[[69 67 21 74 19]
 [39 39 45 47 32]
 [78 75 10 76 31]] | 78, 76

[3112 9257 9779 2779 3250 9928] | 9928, 9779

[42 21 51 66 87 39 27] | 87, 66

[[ 54 864 363 694 444  14]
 [800  27 639  79 127 943]] | 943, 864

[119 615 893 735 640 700 650] | 893, 735

[650 420  26 786] | 786, 650

[7266 7936 8483 2498 9051 9744 2103] | 9744, 9051
---
[[390 303 551 281]
 [267 105 808 143]] -> 390

[[ 88 494 612 721  54 351 564]
 [138 594 687 636 181 614  49]
 [447 363 173 416 663 247 758]] -> 138

[[31 15 56 68 22]
 [70 72 36  5 65]
 [17 18 49 75  9]] -> 70

[[4 3 1 2]
 [3 2 6 7]
 [2 2 5 7]] -> 3

[[ 502 -588 -202 -124  -72    2]
 [ 628  -23  -56 -127  718   65]
 [  64 -521 -285  549   60  780]] -> 628

[[1 2 6 6 0 6]
 [8 2 2 3 6 3]] -> 1

[[4 7 3 5 5 2 8]
 [7 6 7 8 1 9 1]] -> 4

[[6404 5908 1256 7605 9666 3838]
 [3587 2473 8780 3122 6861 8150]
 [5837 6087 3325 6961 8684 2670]] -> 3587
---
[[-16  22  27  29  18  27  22  20  10   1   3   7]
 [ -2 -10  -3  -2   2  10   4   4  10   3   4  12]
 [ -5 -16   4   6  11   4  19  11  20  24  26  28]
 [ 16  31  18  19  10  -1   8  -2  -1  -4 -11 -20]
 [-13   0  18  20  13  -4  -2  11   6   3  -7 -20]
 [ 24 -22 -23 -29 -32 -40 -36 -34 -37 -25 -22 -26]
 [-16   0 -12   5  -2   5  21  13  21  26  31  32]
 [ -9 -14  -6 -10  -2  -4 -10   6  -1   3   1   7]
 [ -3  11   2   3   4  10   7   1   6  -6   5  12]] ⇒ -16

[[  2 -28  13 -17   2  18 -19  -6  24 -17  12 -15]
 [ 39 -23  40  13  17   3  -5 -10 -14  -5 -20  -6]
 [ 27 -13 -10  27 -30  35 -19 -11 -29  23 -24   2]
 [-15  27  -8  18  12 -29  32  18   5 -13 -12   4]
 [ 39   9 -34  29   0  -7   5   9  -9  21  15 -14]
 [ 41   2   0  13  30  30  10  16  11  27  28 -34]
 [  5   2   3   5 -37   1 -16 -11  15  -9 -13 -13]
 [ 18  11 -14  25 -28  27  10  14 -25  32   6  -4]
 [ 13  19 -25 -13 -12 -17   7  22  17   8 -11  -8]
 [ -9  26  16 -31   6  28 -18  15  10  20  15  -7]
 [ -3  41  -3  -8 -32  10 -10  23   1  22 -14   8]] ⇒ 2

[[ -3  13  -4 -16  20   6  13  17]
 [ 17  -2 -16  10   4  24  16  -7]
 [-14   2 -26 -13  -6 -24 -29   8]
 [ 10  18  15  34 -18  14  -5 -18]
 [ -9  -9  11  10   0 -12   4 -32]
 [ -4  16  -4 -20  27   9  20  21]
 [ -2  -6 -32  12 -18 -13 -26 -22]
 [-25  16  -9 -16  22 -20   2  -8]
 [ 24 -18  12  10 -13  22   7  11]
 [ 16   3 -27  -5   0  18  -2  24]
 [-11  21  30  -4   5  -6   1  13]] ⇒ -3

[[-22 -33  26  25  25 -23 -28  34  28  29  35  35  23 -29 -25  31]
 [ 27  35 -25 -21 -22  26  32 -37 -27 -34 -34 -36 -19  31  29 -34]
 [-22 -31  26  18  17 -24 -28  41  20  35  30  35  12 -30 -26  34]
 [-24 -27  26  17  25 -26 -27  36  24  31  40  31  19 -29 -26  29]
 [-30 -35  27  22  24 -26 -33  44  25  38  38  35  16 -36 -34  36]
 [ 25  33 -29 -24 -22  20  32 -40 -21 -35 -35 -37 -14  36  28 -34]] ⇒ -22

[[  1  17  43   6  15 -11 -18   8  15  21]
 [-16  17  -2   6  -8 -11  19  -8   4 -26]
 [ -2  13  22   6  15 -11  35   8   9  25]
 [ 14  17  -1  -4  15 -11 -23   8   9  11]
 [ -2  -3  28   6  15 -11 -18   8  16  11]
 [ -2  17 -10   6  15 -24   3   8   9  12]
 [ -2  17  -1  31  15 -11 -18   8  -8  11]
 [ -2  17  -1   9  18 -31  36  11   9  11]
 [ 26  17  -1   1  15 -11 -18   8   9  11]
 [ -2  28 -25   1  10 -11 -18   4 -28 -16]] ⇒ 1

[[ -1  -1  -1   0  12   6   0   1   0   2  -3   1]
 [ -3   4   1   0  23   9  -1   1   2 -15  -5   0]
 [  2   0  -1   0  -2  -6   0   0   1  27   6   3]
 [  2   5   1   0 -17  -9  -1  -1   0  -4   9   0]
 [ -1  -3  -1   0   9   2   0   1   0  15  -2   2]
 [ -3   9   1   0  27  11  -2   1   2 -26  -2   1]
 [  2  -7  -1   0 -15 -10   1   0   0  37   3   1]
 [  1  -7  -1   0 -12 -10   0   1   1  31  -1   0]
 [  0   5   1   0   4   3   0   0   0 -17   2   0]] ⇒ -1
